Below is a small trained network, with its code and all its weights. Each question gives an input and a class and asks what happens when units are switched off, that is, made to give their printed mean instead of their output.

import numpy as np


def w(rows, s, z=0):
    codes = np.array(rows[::2]) - 128.0
    scale = np.full(codes.shape[1], s)
    scale[-1] = z or s
    return codes * scale


def norm(h):
    return h / np.sqrt((h * h).mean(-1, keepdims=True) + 1e-5)


def f(y):
    return y / 2 * (1 + np.tanh(0.7978845608 * (y + 0.044715 * y**3)))


def log_softmax(a):
    a = a - a.max(-1, keepdims=True)
    return a - np.log(np.exp(a).sum(-1, keepdims=True))


def net(x, mask):
    res = np.array(x, float).reshape(1, 2) / 4 @ E
    u = 0
    for l in range(2):
        y = f(norm(res) @ A[l][:, :-1].T + A[l][:, -1])
        res = res + np.where(mask[u : u + 3], y, B[l][:, -1]) @ B[l][:, :-1]
        u += 3
    return log_softmax(norm(res)[-1] @ U[:, :-1].T + U[:, -1])


A, B = {}, {}
E = w([
[200,89,88,170,112,126,41,85,163,197],'x0',
[112,202,161,170,64,110,116,253,154,74],'x1',
],0.012)
A[0] = w([
[78,158,143,113,87,176,233,184,132,128,92],'L0N0',
[104,162,161,209,102,143,131,156,104,145,73],'L0N1',
[1,116,158,111,131,79,214,142,109,137,4],'L0N2',
],0.0077,0.0019)
B[0] = w([
[206,56,169,134,233,124,116,49,124,72,254],'L0N0',
[75,162,69,133,58,71,2,144,97,160,173],'L0N1',
[29,136,192,200,185,147,205,38,47,210,249],'L0N2',
],0.0084,0.0065)
A[1] = w([
[90,70,95,86,147,253,183,92,123,155,254],'L1N0',
[110,114,135,146,137,134,75,166,156,96,100],'L1N1',
[189,58,114,94,147,125,135,86,172,160,163],'L1N2',
],0.011,0.0038)
B[1] = w([
[118,147,75,11,135,188,153,191,191,166,247],'L1N0',
[105,140,135,68,181,203,183,114,113,188,148],'L1N1',
[136,99,110,164,118,35,124,111,96,84,211],'L1N2',
],0.012,0.013)
U = w([
[111,138,192,227,164,69,165,133,78,78,176],'0',
[139,111,141,161,91,152,134,110,154,137,4],'1',
[161,67,118,235,67,70,83,111,115,117,157],'2',
[109,137,115,153,87,139,119,85,118,125,9],'3',
[92,151,157,59,180,203,195,153,125,137,214],'4',
[163,61,1,80,135,90,144,110,162,156,151],'5',
[158,177,68,166,69,180,78,179,175,204,157],'6',
],0.015,0.0042)

Each question gives the input, the list of numbers given to net, and the class t.
The units are the neurons (one row each of A and B). Each row of codes is followed by its name. A weight is (code - 128) times the scale printed after its matrix; where a second scale follows, it is the last column's (A, B and U).
mask holds one flag per neuron, layer by layer. A switched-off neuron (its flag False) gives its mean, the last column of its row in B, instead of its output. The means were averaged over made-up inputs and are rounded, as every weight is.
A unit's drop is (log p(t) with every unit on - log p(t) with that unit switched off) / (log p(t) with every unit on - log p(t) with every unit switched off).
The circuit of an input: a set's keep is (log p(t) with only the set's units on - log p(t) with every unit switched off) / (log p(t) with every unit on - log p(t) with every unit switched off). Starting from all 6 units, units are removed one at a time, each time the one whose removal leaves the highest keep (on an exact tie, the one counted first), for as long as the keep stays at least 0.8.
circuit, biggest first: the units of the circuit, biggest drop first
unit that matters most: the unit with the biggest drop
top k neurons: the k neurons with the biggest drops, biggest first
top k neurons in layer l: the k neurons of layer l with the biggest drops, biggest first
drop when u is switched off: that unit's drop, to one decimal
input [1,3], class 6: unit that matters most : L0N1
input [5,-1], class 2: top 2 neurons in layer 1 : [L1N0 L1N2]
input [3,2], class 6: top 2 neurons : [L0N0 L1N2]
input [7,-1], class 2: circuit, biggest first : [L1N0 L1N2]
input [-4,8], class 0: top 2 neurons : [L1N0 L0N0]
input [4,0], class 2: top 2 neurons : [L1N0 L0N2]
input [3,0], class 2: top 2 neurons : [L0N2 L1N0]
input [-2,4], class 0: drop when L1N0 is switched off : 1.8
input [-8,5], class 0: drop when L1N0 is switched off : 1.0
input [-6,6], class 0: drop when L0N2 is switched off : 0.0
input [-4,6], class 0: drop when L1N0 is switched off : 2.0
